What can hang from each mark
T: J Q Y
Q: F P T Y
K: Y
U: P X Y
X: K Y
V: F K P
Y: T U X
P: J
F: P Q T Y
J: T V

Each row is shifted at random along 8 fixed directions that mean nothing.
Known rows, with every way that one mark hangs from another
K(Y(T(J) U(P X))): [-4.28  0.13 -1.30  0.07  1.65  1.44 -0.99  1.61  2.15 -0.81 -0.40 -0.15
 -0.97  0.22  1.60 -1.35  2.63  1.07  1.75 -2.36  1.10 -0.93  5.27  0.20
 -1.56  0.68 -0.94  1.25 -2.17 -0.72 -1.00  0.42  1.11 -0.21  3.97 -0.64
  1.39  3.11 -1.04  0.57  2.25  0.28]
T(J Q(F(P)) Y(U)): [ 0.44  2.36 -0.45  3.63  3.95 -4.01 -0.33  2.96  4.19  4.53 -2.41  3.23
  1.24 -0.60  0.71  0.20  1.56  1.10 -1.33 -1.38 -2.38 -0.67  0.79 -1.12
 -0.43 -0.21 -2.57 -0.10  0.06 -2.59  0.72  4.54  3.78 -0.50  4.03 -0.37
  3.50  0.80  2.40  1.10  2.81 -0.18]
T(J Q(P) Y): [ 0.75 -1.13 -1.19 -0.84  4.07 -0.82  1.56  2.44 -0.16  0.87 -0.86  0.12
  1.30 -1.66  3.13 -3.57  0.44 -0.16 -1.19  1.45 -0.36  2.68 -1.34  0.43
 -0.49 -2.11 -2.82  2.01  2.63 -2.91 -1.26  1.47 -3.29 -3.04  2.20  3.38
  0.10  0.42  3.72 -0.32 -0.71  0.13]
K(Y(T(J(V)))): [ 4.35 -0.67 -2.49 -0.16  0.89 -0.41 -0.34  2.40  2.73  2.50 -2.13  3.49
 -3.92 -2.50 -1.27  0.45  2.09  2.84  0.28  0.25 -0.66 -1.42 -1.26 -3.30
  0.17  0.47  0.25 -2.61  4.05  0.74  0.68  2.11  2.07 -0.99  0.69 -0.59
 -0.10  0.16  0.99  4.44  1.77  0.09]
U(P(J) X(K) Y): [-2.16 -0.16 -1.87  3.85 -0.65  4.16 -0.01  1.10  3.59 -2.70 -0.93 -0.57
  1.44  0.81  1.20  1.48  0.94  3.16  3.48 -4.54 -0.81 -0.13  3.83  2.39
 -0.18  2.67  1.85  0.18 -2.64  1.15 -0.09 -0.61  0.59  3.97  1.92 -2.09
  2.51  1.99 -0.10 -1.42  1.76  0.45]
J(V(F(Q(P) T Y(X)) K)): [ 0.97 -1.15 -1.54  1.80  0.03  1.63  1.39  0.64  3.15 -2.27  1.56  1.59
  2.46  0.65 -0.14 -1.31 -1.47  2.96  0.72 -1.17 -0.41  1.09 -0.77  1.69
  1.52  0.40  0.34  2.52 -1.13  0.34 -0.25  3.72 -1.53  0.60  3.07 -3.00
 -3.19 -0.26  1.27 -0.19  0.25  1.15]
X(K Y(T(Q(F P(J(V)))))): [-3.87  0.06 -0.19  0.80  0.41 -0.98  0.52  1.43  2.16 -0.97  0.59 -1.76
  2.14 -0.51  2.17 -1.92  1.84  0.43  1.53  0.68 -0.49  0.72  5.05  0.97
 -0.65  0.91 -4.94  0.40  0.22 -0.53 -2.32  3.38 -0.57 -0.39  4.70 -1.51
 -0.44  2.38 -0.45  0.60  1.41  0.76]
X(K Y(T(Q) U)): [-1.89  3.42 -0.80  3.68 -2.28 -2.70  2.43  2.50  0.84 -1.30  0.16  0.49
  4.42 -1.18  1.66  0.49 -0.84 -0.63 -1.18 -1.21 -1.12  0.85  3.60  0.75
 -4.23 -3.15 -0.68  2.03 -1.26 -2.76 -0.39  3.01 -0.87  0.03  4.60 -1.15
  1.42  2.15  3.12 -1.76  1.20  0.21]
T(J(V(K))): [-2.81 -0.78  1.13 -1.15 -2.23  1.62 -0.37  0.10  0.25  1.89  1.02  1.95
 -1.86 -0.32  0.06 -2.01  2.72  1.51 -0.60 -0.36  1.23 -1.49 -0.19 -2.37
 -2.58  0.49 -1.07 -2.71  1.60 -0.02  0.98  0.32  1.73 -0.23  0.23 -1.44
  1.81 -2.68 -1.32  1.70 -0.48 -0.13]
Q(F Y(T(J) U(P) X(K))): [ 0.29 -1.13 -1.70 -3.15  0.49 -0.36 -0.38  0.60  2.08  0.13  1.08  1.30
 -5.34 -0.98 -1.06 -2.01  2.98  1.31 -0.84 -1.07  1.26  1.54  1.78 -0.27
 -1.60  2.82 -1.37 -4.60 -2.15 -1.29  0.49  3.02  4.27  0.40  2.95 -2.60
  0.28  0.47 -3.43  2.24  2.88  0.65]
V(K(Y) P): [-0.15  1.78  0.48  1.91 -1.68 -1.13 -0.53  2.41  1.68  5.34 -0.32  4.03
 -0.44 -1.27 -0.39 -0.20  3.11  0.90 -2.15 -0.58 -2.22 -0.30 -0.32 -1.08
 -1.97 -1.49  1.37  0.04 -1.40  1.82  1.16  0.76  1.69 -0.58  2.15 -1.27
  1.78  0.50  2.53  2.33 -0.21 -1.29]
J(T(Y(U(P) X)) V(F K)): [ 2.18  2.95 -0.92  1.30 -1.00 -0.67  1.22  2.09  5.49  1.33 -1.37  5.98
 -0.92 -3.61 -0.37  1.01  1.64  2.60 -2.65  0.48 -3.60  3.05 -1.35  1.94
 -0.22 -3.57  1.36  2.05 -2.60  1.13  1.68  2.56 -0.47 -0.29  3.28  1.12
  0.23  0.91  4.78  2.35  1.62  0.29]
U(P(J(V)) X(K) Y(T(Q))): [ 0.62  0.46 -2.83  2.85 -0.67  2.17  1.45  3.71  3.94 -0.31 -3.35  1.82
  1.09 -1.80 -0.02  1.17  2.65  4.31  2.84 -2.40 -1.39 -0.20  2.22  0.50
 -1.24  0.13  0.24 -0.45  1.41 -0.77 -0.50  0.10  0.76  1.25  3.81 -1.55
  1.81  2.72  1.73  2.00  2.36  0.49]
P(J(T(Q) V(K))): [-0.78  1.40  0.41  1.17  2.80  0.15 -0.97  2.62  5.12  3.73 -1.81  3.61
 -1.44 -2.24 -0.18  0.89  4.05  0.01 -0.87 -1.55 -2.06 -1.18  1.30  0.01
  1.38 -0.94 -3.01  0.21 -0.10  2.56  1.01  2.11  0.65 -0.16  2.06  1.63
  0.65 -0.03  1.47  3.02  1.31  0.19]
V(F(Q T) K(Y) P(J)): [-2.23  2.97 -0.77  7.93  1.93 -0.82 -1.33  4.34  4.72  3.03 -0.47  3.54
  4.85  0.73  0.36 -1.54  0.69  1.29  0.54 -3.95 -3.35 -3.90  3.88 -0.04
  0.17  0.05 -0.22  5.27 -1.59  0.78 -0.76  3.75  0.37 -0.66  5.79 -3.66
  1.09  1.52  3.04  0.59  0.99 -0.76]
Y(T(J Q) U X): [-1.98  3.38 -0.57  1.03 -0.06 -2.90  1.69  2.26 -1.25  2.25 -0.75  1.16
 -0.44 -1.32 -0.11 -1.62  1.61  0.96 -1.91  2.18 -2.77  1.22  3.00  1.73
 -1.69 -2.83 -3.17  1.14 -4.95 -1.07 -1.19  2.50  1.06 -1.76  4.27  2.49
  2.26  2.41  1.67  1.79  1.47 -0.37]
K(Y(T(J(V) Q(P)) U X)): [-2.83  0.18 -1.57  0.76  2.11 -0.59 -0.44  1.76  0.67  1.87 -1.50  0.07
 -1.29 -0.72  0.84 -2.42  2.89  3.26  1.77  2.47 -1.86 -1.56  5.28  0.20
  1.69  0.47 -4.48  0.09 -1.17  0.02 -1.76  2.83  1.01 -3.05  4.94  0.11
  0.13  3.34 -0.72  3.24  2.74  2.28]
V(F(Q T) K): [ 1.32  1.45 -2.46  5.79  4.39 -0.97 -0.94  3.60  1.93  4.56 -1.43  2.64
  0.93 -1.31 -4.38 -0.30  0.94  1.63  2.01  0.88 -5.58 -2.19  2.83  1.31
  6.61  0.84 -3.58  3.52 -3.51  2.53  0.57  3.75  1.26 -0.25  3.76  0.41
 -1.16  1.35  2.50  1.96  1.75  0.33]
J(T V(F K P)): [ 3.28  0.88  0.59  0.14 -2.80 -1.39  2.25  2.50  4.02  1.42 -0.23  6.31
 -2.40 -3.15 -3.56  2.15  1.21  1.39 -2.06  0.38 -2.49  2.73 -4.95  0.90
 -0.20 -3.67  3.66  0.72 -0.90  3.14  2.61  2.82  0.37  0.82 -0.10 -1.05
 -0.22 -2.11  4.00  4.41 -0.94 -1.97]
T(J Q Y(X(K))): [-2.02  0.25 -1.78  1.06 -0.68  2.40 -1.53  1.31  3.37  1.52  0.72  3.03
 -0.59  0.03  4.11 -0.65  1.76  1.64 -5.01 -6.66  1.55  0.28  0.97 -2.66
 -7.67  1.81  0.97 -2.99  1.91 -2.28  2.71  1.48  2.91  1.15  2.16 -0.96
  5.59 -2.29 -1.35 -1.85  0.90  0.49]
U(P(J(V)) X(K Y(T(Q)))): [-2.87  0.50 -1.98  1.57 -3.16  2.45  1.69  2.55  1.95 -1.94 -0.22  0.09
  2.51 -0.77  2.30 -1.37  2.67  2.49  1.62 -2.61  0.64  0.59  3.44 -0.57
 -5.53 -0.07 -1.04 -0.37  2.53 -2.14 -1.21  0.03 -0.54  0.04  4.80 -2.00
  1.43  1.05  0.56  0.19  1.11  0.28]
T(J(V) Q): [-0.38 -2.00 -0.56  1.65 -1.37  1.22  1.25  0.25  1.51 -2.70 -0.71  1.06
 -0.71  1.00 -0.28  2.28 -1.65  3.31  2.11 -1.97 -0.01 -0.99 -0.94  0.16
  0.05  0.60  2.88 -1.50  1.46  0.28  1.97  2.99  1.97  2.82 -1.69 -2.53
  2.84 -1.95 -0.45  1.26 -0.41  0.55]
Y(T(J(V) Q) U X(K)): [-2.50  2.18 -0.83  0.87 -0.97 -0.97  0.23  2.08  4.57 -0.08 -0.30  3.36
 -0.38 -1.24  1.16  1.50  1.39  1.01 -3.37 -3.89  0.73 -0.76  3.26 -1.06
 -4.15 -0.54 -0.32 -1.22 -1.50 -1.76  1.35  3.33  2.32  0.95  3.24 -1.46
  3.64  0.35 -0.64  0.46  3.17  0.82]
J(T(Q(P) Y(X)) V(F K)): [ 1.02 -0.53 -0.76 -1.11  5.42 -1.26 -0.03  3.01  7.15 -0.65 -2.04  4.29
 -0.98 -2.83  0.22  0.09  0.70 -1.28 -2.26 -0.08 -1.30  4.09 -1.19  2.60
  2.80 -4.37 -1.46  5.50 -1.75  1.21  1.84  4.38 -2.96 -0.73  2.34  3.12
 -1.72  1.80  3.64  1.43  1.06  0.82]
Q(F T Y(U(P) X(K))): [-1.40 -1.24 -0.07 -3.27  1.38 -0.20 -0.27 -0.37  3.71 -3.52  1.89 -0.88
 -0.71 -0.43  1.06 -1.11  0.20 -0.38 -0.14 -1.32  2.12  2.56  2.24  1.62
  0.43  1.75 -0.27 -0.85 -1.77 -2.01 -1.09  2.85 -0.20  0.87  2.84 -3.67
 -1.22  2.17 -2.43 -0.78  2.79  1.67]
J(T(Q(F P) Y(U(X(K))))): [-0.83 -1.83 -1.26 -1.18  3.15  1.64  0.12  1.36  5.27 -2.72  0.61  0.41
 -0.74 -1.36  2.76  1.15  0.39  1.06 -1.07 -3.83  1.26  3.55  1.50  2.01
 -0.39  1.13  0.36  0.07  0.31 -0.48  0.81  2.87 -0.59  1.75  2.79 -1.04
  0.99  0.62  0.24 -0.91  1.15  1.47]
T(Q(P(J)) Y(U(X))): [ 2.65 -1.48 -0.96 -3.59  3.54 -0.78  1.80  2.82  2.84  0.58 -0.67  1.44
 -3.32 -0.55  1.13 -1.75  2.93 -1.13 -3.03 -2.41  1.90  4.17 -2.47  0.37
 -2.91 -1.87 -0.71 -0.80 -0.20 -1.73  0.22  0.70  0.05 -0.96  2.05  0.98
  0.79 -0.17  1.76  0.84  0.05 -1.17]
P(J(T(Y(X)))): [-1.21  1.10 -0.62  0.99  3.96  0.99 -1.43  1.18  1.44 -0.56 -0.99 -0.35
  0.40 -0.16  2.32 -4.23  1.36 -0.88  0.79  0.50 -0.40 -0.05  2.42 -0.24
 -0.64 -0.64 -4.93  2.53  1.16 -1.16 -1.91  0.90 -1.86 -3.35  3.65  2.35
 -2.14  1.64 -0.33  0.18  1.52  1.49]
J(T(Y) V(F)): [-1.14  0.44 -0.27  4.05 -0.12  1.49 -1.57  0.04  4.37 -2.02 -1.54  2.53
  2.34 -0.10  1.45  0.91 -1.72  2.91  1.87 -2.02 -0.85 -2.25  1.01 -1.23
 -0.46  0.41  0.77  2.10  4.74 -0.62  1.17  2.36  0.31 -0.12  0.95 -2.89
  0.52 -0.21  0.18  0.60  0.82  1.80]
V(K P(J(T))): [-0.37  1.13  0.24  3.44  0.01  0.71 -0.54  2.28  3.10  1.69  0.10  3.31
  0.76 -0.77  0.15 -1.11  1.65  0.77  0.42 -2.93 -0.76 -2.64  0.44 -1.24
 -1.34  0.62  0.60  0.20  1.87  0.72  0.19  1.18  0.13 -1.44  1.92 -3.03
  0.26 -1.57  0.50  2.16  0.72  0.08]
Y(T(J Q) U(P) X(K)): [-0.31  3.54 -1.86  3.21  1.71 -4.07  1.65  4.08  3.99  0.78 -2.10  3.55
 -0.15 -1.53 -1.71  2.55  1.19 -0.05 -0.75 -1.16 -2.61  0.67  3.04  1.51
 -0.41 -2.52 -0.53  1.45 -5.81 -1.08  1.53  4.31  2.58  1.34  4.36  0.21
  3.06  2.93  2.16  1.53  4.15 -0.14]
F(P(J) Q): [-0.22  2.32  0.47  1.97 -2.23 -1.02  2.73  0.70  0.68  0.23  1.11  0.45
  3.89  1.96  1.75 -0.21  0.49  0.64 -1.05 -2.09 -0.30  0.72 -1.07  0.70
 -3.99 -0.77  1.01 -0.50 -0.63 -0.92 -1.64  0.53  0.26  0.95  2.20 -0.97
  1.08 -0.71  1.97 -0.74 -0.95 -1.76]
T(J(V(F P)) Q Y(U X)): [-0.80 -1.79 -2.56  1.05  1.92  1.85 -1.48  2.69  1.91  2.59 -1.00  3.01
 -3.08 -0.76 -0.51 -4.50  2.98  3.60 -0.81 -1.97 -0.77 -1.78  1.52 -1.81
 -1.55  1.68 -2.86 -1.01  1.68 -1.98  1.45  2.96  2.68 -3.75  3.90 -1.43
  1.15 -2.17 -1.50  2.18  1.82  1.59]
V(F(P(J(T)) Q Y(U(X)))): [ 1.74 -0.83 -2.36  0.21  1.70  3.11  2.19  0.88  4.96 -2.70  2.18  0.76
 -2.23  1.12 -0.30  1.17  1.52  1.28 -0.79 -6.02 -0.61  3.97 -0.43  4.96
  0.10  1.46  1.05  0.12 -5.89  3.79  0.40  3.14  0.46  3.90  2.52  0.84
 -2.01 -1.17  1.28 -0.64  0.06 -1.50]
K(Y(T(J) U X)): [ 0.30  0.85 -1.12 -0.51 -2.21 -1.04  0.49  1.00 -0.52  0.40  0.35  1.61
 -3.66  0.53 -0.41 -1.81  1.50  1.99 -0.76 -0.11  0.96 -0.56  0.63 -2.12
 -4.68 -0.50  0.97 -2.74 -0.42 -0.99  0.12  1.76  3.57 -1.15  2.69 -2.60
  1.42  0.26 -1.64  2.70  1.19 -0.20]
J(T(Y(U X)) V(K P)): [ 0.32  0.17 -0.65  0.29  2.13  0.97 -0.70  2.43  2.91  1.73 -0.95  3.35
 -1.60 -2.52 -0.80 -3.33  2.95  0.85 -0.04  0.89 -1.10 -0.23  0.84 -0.97
  0.69 -1.36 -3.40  0.90  0.60 -0.55  0.42  2.33 -0.56 -3.97  3.80  0.08
 -3.03  0.20  0.54  2.62  2.26  2.48]
Y(T(J(V) Q) U(P)): [-3.00  2.57  0.26  1.53 -4.13 -0.90  2.63  1.20 -0.34  1.67 -0.57  1.87
  1.20 -0.77  1.00  0.43  2.24  3.90  0.11  0.59 -1.77 -0.54  1.82  0.28
 -3.88 -1.25  0.06 -1.92 -0.38 -1.79 -0.54  1.18  2.64 -0.26  3.18 -1.36
  3.72  0.63  1.22  2.62  0.58 -0.32]
T(J(V) Q(P Y)): [-1.82 -1.04  1.68 -3.02 -1.80  0.04  1.08 -0.87  1.84  1.60  0.58  1.78
 -1.23 -0.38  2.92 -0.05  2.27  2.02 -2.72 -1.15  0.74  2.71 -1.73 -0.04
 -3.20 -0.03  0.33 -3.41  1.04 -0.36  0.53  1.63  1.74  1.05 -0.72 -0.67
  3.19 -1.16  0.43  1.52 -1.35 -0.58]

Rows
[ 0.51 -0.68  0.10 -0.39  2.28 -0.68 -0.53 -0.52  2.77 -2.48  1.12 -0.99
  1.05  1.04  2.56 -3.79 -1.07  1.22  0.49 -1.11  2.05 -0.44  1.55 -0.36
  0.46  3.19 -1.15 -0.60  1.84 -3.13 -3.43  2.58 -0.43 -2.16  3.19 -5.13
 -1.73  0.98 -2.14  0.20  2.23  1.97] => Q(F(T) P(J) Y(U X))
[ 2.40  0.11 -0.34 -1.84 -0.63  2.19  2.37  1.86  2.43 -0.83 -2.31  1.04
 -1.64 -2.20 -0.66 -0.78  3.62  2.64  3.14  1.55 -0.08  2.73 -2.58  0.39
 -0.96 -2.43 -0.42 -0.69  2.21  0.14 -1.51 -1.56 -0.95 -0.53  2.00  1.00
 -1.86  0.85  2.52  3.37  0.57 -0.72] => U(P(J(T V)) X Y)
[-2.74  1.23  2.09 -2.94 -1.48 -1.33  1.40 -0.05  0.94 -0.80  1.52  0.05
  1.99 -0.07  5.11 -1.51 -0.11 -1.03 -5.54 -1.84  2.11  3.98 -0.86  1.24
 -6.71 -3.26  0.71  0.72 -0.18 -3.78 -0.72  1.09 -0.76 -0.04  2.56  0.38
  2.65  0.25  1.95 -2.57 -1.97 -1.20] => T(Q(F) Y(U))
[ 0.50  0.30  1.18 -3.59  1.31 -4.00  1.46  0.12  2.21 -0.66  0.97  0.87
 -0.63 -1.82  2.17 -1.75 -0.25 -0.53 -2.62  0.91  1.33  3.28 -0.33  1.13
 -0.88 -1.05 -0.84 -0.14 -0.89 -2.55 -2.25  3.37 -0.71 -1.06  1.54 -1.10
 -0.11  1.93  1.58  1.15  0.78 -0.63] => Q(F P Y(T(J) U))
[ 0.99  0.01 -1.85  1.78  1.67  1.82  0.76  1.84  4.54 -2.15  0.48  0.65
  0.01 -0.60  1.61 -0.37  1.03  1.87  0.31 -3.29 -0.28  1.75  1.23  0.99
 -0.85  2.30 -0.37 -1.00  0.96 -0.13 -0.92  2.30 -0.08  1.22  3.93 -1.32
  0.08 -0.04  0.58 -0.11  1.89  0.72] => Q(F(P(J(T(Y(U(X(K))))))))
[-0.01 -1.48 -1.65  1.47  1.93  2.28  1.58  2.23  4.22 -4.69 -2.43 -0.07
 -1.26  0.23 -0.20  1.79  0.73  3.04  5.63 -1.24 -0.80 -0.07  1.73  2.77
  2.98 -1.02  1.53  1.69 -0.07  1.70 -0.31  2.24 -0.74  1.45  2.50 -1.34
 -0.90  2.05  1.34  2.59  1.26  1.40] => K(Y(U(P(J(T(Q) V)) X)))
[-0.41  0.88  0.15  1.15  0.00 -0.83 -0.12  1.40  3.79  3.60 -0.62  3.82
 -1.09 -1.05 -2.74  1.35  2.95  0.65 -1.49  0.09 -3.08  0.74 -0.11  1.34
  2.44 -0.42 -0.86  0.72 -3.81  3.63  1.74  1.91  1.72  1.49  1.25  0.99
  0.54 -0.02  1.56  2.19  0.69 -1.08] => J(V(F(P) K))
[ 0.17  0.13 -1.45  1.98  3.64  0.52  0.44  1.59  4.30 -5.63 -0.07  0.07
 -0.95  0.67  0.56 -0.11 -1.34 -1.85  1.01 -2.66  0.13  1.20  2.38  2.23
  0.71 -0.69 -0.86  2.19 -2.92  0.14  0.59  4.10 -1.10  1.37  2.39 -0.09
 -1.67  1.22 -0.34 -1.21  2.33  1.78] => P(J(T(Y(U X(K)))))
[-0.23  0.91 -0.62 -0.27  0.51 -1.51  3.59  2.30  0.74 -0.43 -1.37 -0.06
 -0.56 -1.66 -0.55  0.28  1.75  2.20  0.84  2.85 -3.18  3.27  2.23  4.59
  2.69 -2.18 -2.32  1.71 -4.80  1.58 -2.66  1.77 -1.64 -0.18  2.98  2.02
  0.15  3.77  3.17  3.13  0.73 -0.30] => Y(T(Q(P(J(V)))) U(X))
[ 0.43 -3.90 -1.62  1.22 -0.58  2.77  0.61  1.35  0.85 -1.88  0.80  1.83
 -2.28  0.64 -2.18 -2.15  0.31  2.58  3.52 -1.98  1.07 -2.17 -0.54 -1.13
  0.05  2.17  0.36 -1.66  1.72  0.23  1.40  3.65  1.89  0.11  0.34 -4.60
 -2.22 -1.95 -2.30  2.77  0.32  1.06] => F(Y(T(J(V(K P)))))
[ 0.22 -0.53  0.14 -1.11  2.42 -0.47 -0.24  0.65  2.70  1.18  1.08 -0.02
 -0.48 -0.14  1.30 -0.87  1.93 -0.36 -0.39 -1.36  0.72  0.20  0.48 -0.58
  0.28  2.45 -1.12 -1.51  1.32  0.40 -1.68  0.61 -0.33 -0.84  0.99 -2.00
 -0.03  0.31 -1.11  1.31  1.45 -0.21] => Q(P(J) T)
[-2.76 -3.08  1.32 -0.97  0.92  0.05  0.11 -1.47  2.00 -4.15  0.39 -1.07
  0.88  3.10  1.99  0.92 -1.93 -0.57  1.40 -3.25  2.62  1.04  0.26  1.65
 -0.43  0.60  2.27  0.17 -0.07 -0.98  1.10  2.43  1.09  2.43 -1.51 -3.88
  1.04  0.61 -2.39 -1.02 -1.15  0.95] => T(Q(P Y))
[ 1.49 -0.94 -3.65 -0.53  1.59  1.72  0.62  2.55  1.85 -0.69 -0.42  0.66
 -1.27 -2.58  0.48 -1.95  1.93  1.30  1.25 -1.37  0.37  2.11  1.20 -0.47
 -1.30  0.49 -0.99  0.51  0.81 -1.13 -0.66  0.56 -1.12 -0.94  2.46  1.46
 -0.66  0.96  1.57  0.66  2.04 -0.16] => U(P X(Y(T(J))))
[-0.97  2.12 -0.53  1.79 -3.41 -1.56  2.34  1.08  2.25 -3.86  0.26  2.11
  0.72 -0.68 -0.10  1.33 -1.76  1.83 -0.50 -0.54  0.09  0.02  1.76  0.13
 -2.57 -1.60  1.49 -0.06 -1.89 -1.62  0.09  3.51  0.41  1.37  2.00 -2.71
  1.80  0.76  0.46  0.65  2.36  0.85] => Y(T(J(V)) U X(K))
[-2.23  0.02 -0.15 -0.81  0.22 -0.50 -0.08  1.16  3.16 -1.19 -0.91  0.50
  0.32  1.08  3.01 -1.21  1.66  1.00 -0.26 -1.16  1.47 -0.18  2.26 -0.35
 -2.93 -0.86 -0.44  0.64  1.06 -0.55 -1.64  1.47  0.00 -1.28  3.30 -1.86
  0.41  2.76 -1.17  1.93  0.97  0.67] => K(Y(T(Q(P(J(V)))) X))
[-1.50  0.72 -1.05  1.43  0.34 -0.33 -1.26  0.47  2.04 -2.77 -0.83  0.13
  0.95  1.07  1.42  0.04 -1.43  0.30  0.80 -1.22  0.62 -0.86  3.19  0.11
 -1.05 -0.68  1.23  2.77 -1.03 -0.23 -0.66  1.65 -0.09  0.00  2.10 -1.55
 -0.25  3.69 -1.15  0.00  1.54  1.14] => K(Y(T X))
[-0.34 -0.14 -1.27  2.80  4.34  0.48  1.67  2.21  1.18 -1.28 -0.44 -1.69
  1.09  1.82 -0.25 -1.40  1.18 -0.71  3.32 -1.42 -1.28 -0.35  2.25  2.69
  2.26  0.46 -3.12  1.72 -3.05 -0.66 -1.21  2.85  0.55  0.28  4.40 -0.13
 -2.44  1.62  0.51 -0.19  1.42  0.33] => F(T(Q) Y(U(P(J))))
[-2.36  2.44 -0.51  0.27 -2.24 -0.02  0.51 -0.22 -1.20 -1.07  1.01 -0.55
  2.05 -0.58  2.39 -2.35 -0.33  1.19 -1.82  0.37  0.07 -0.08  3.69  0.89
 -2.87 -0.46 -0.95  1.07 -1.66 -2.12 -2.66 -0.32 -1.62 -2.51  3.55 -0.14
 -0.10  2.21 -0.41 -0.81  1.26  1.26] => Y(T U X)
[-5.76 -0.86 -0.15  2.15  2.06  4.34 -0.32  0.57  3.77 -3.81  0.28 -0.52
  2.93  1.83  4.33 -2.42  0.80  0.53  1.10 -3.17 -0.29  0.60  3.88  3.15
 -0.46  0.16 -2.24  3.20 -1.10  0.91 -0.89  2.63 -2.42  0.58  3.48  1.46
 -0.61  1.26 -1.04 -1.40 -0.02  2.36] => F(P(J(T(Q Y(X)) V(K))))
[-2.01  1.53 -1.61  1.02 -2.39  0.36  1.46  0.85 -0.33 -2.21  1.85  0.30
 -0.19 -0.70  1.08 -1.18 -0.36  1.42 -1.72 -1.03 -0.15  0.60  3.42  1.05
 -3.02  0.45 -0.03 -0.74 -3.14 -0.99 -0.78  1.93 -0.14  0.27  3.01 -0.61
  1.62  0.51 -0.58 -0.63  1.60  0.71] => Y(T(J) U X(K))
[-3.51  0.75  1.21 -0.39 -2.17 -0.77  1.50 -0.93  0.07 -1.31  1.45 -0.14
  1.18  2.09  0.18 -0.92  0.49  0.68  0.24 -1.01 -0.24  1.74  1.43  3.25
 -2.05 -1.23  0.45  0.78 -4.71 -1.06  0.00  1.67  1.90  1.39  2.27 -2.33
  0.53  0.84  0.23 -0.80 -1.24 -0.87] => V(F(Q(Y(U(P)))))
[-0.41  0.92 -1.72  1.33 -2.05 -0.09  0.33  0.50  0.33 -1.38 -0.52  0.42
 -0.74  1.09 -0.05 -0.17  0.59  2.68  2.02 -0.11 -0.23 -1.02  2.68  0.15
 -1.86  0.20  2.13 -0.64 -1.53 -0.58 -0.42  0.77  2.35 -0.50  3.40 -3.34
  0.01  2.84 -1.52  1.76  1.94  1.21] => K(Y(T U(P) X))
[-1.86 -0.90 -1.75  2.96  0.77  2.60 -0.79  1.45  2.65 -0.23 -1.24  2.52
  0.73 -0.65  2.36 -1.41 -0.37  3.71 -0.24 -1.95 -1.54 -0.72  1.75  0.29
 -0.16  0.21 -0.41  1.23  0.53 -0.56  1.32  3.17 -0.33  0.17  1.58  0.13
  2.77 -0.06  0.96 -0.02  0.72  2.28] => T(J(V(K)) Q Y(X))
[ 1.24 -4.02 -3.02 -4.31  2.35  3.13  0.46  0.99  4.14 -4.90  0.23 -0.29
 -3.22 -0.55  2.17 -0.64 -0.19  1.39 -0.71 -4.82  3.54  3.84 -0.81  2.59
 -1.87  1.13  3.51 -0.66 -0.91 -1.17  0.42  2.18  0.05  2.34  0.79  0.08
  0.08  0.69 -1.69 -0.69  0.74  0.13] => U(P Y(T(J Q(F)) X))
[ 1.32  2.02 -2.15  1.78 -0.14 -1.77  3.73  4.33  2.80 -1.81 -1.48  1.90
  0.72 -1.56 -0.68  1.82  0.85  0.63 -0.16 -1.91 -1.33  2.29  1.25  2.76
 -1.61 -2.71  1.53  1.53 -3.19 -1.15 -0.48  1.48 -0.64  1.43  4.03 -0.39
  1.97  2.53  3.65  1.04  1.71 -1.08] => Y(T(Q) U(P(J) X(K)))
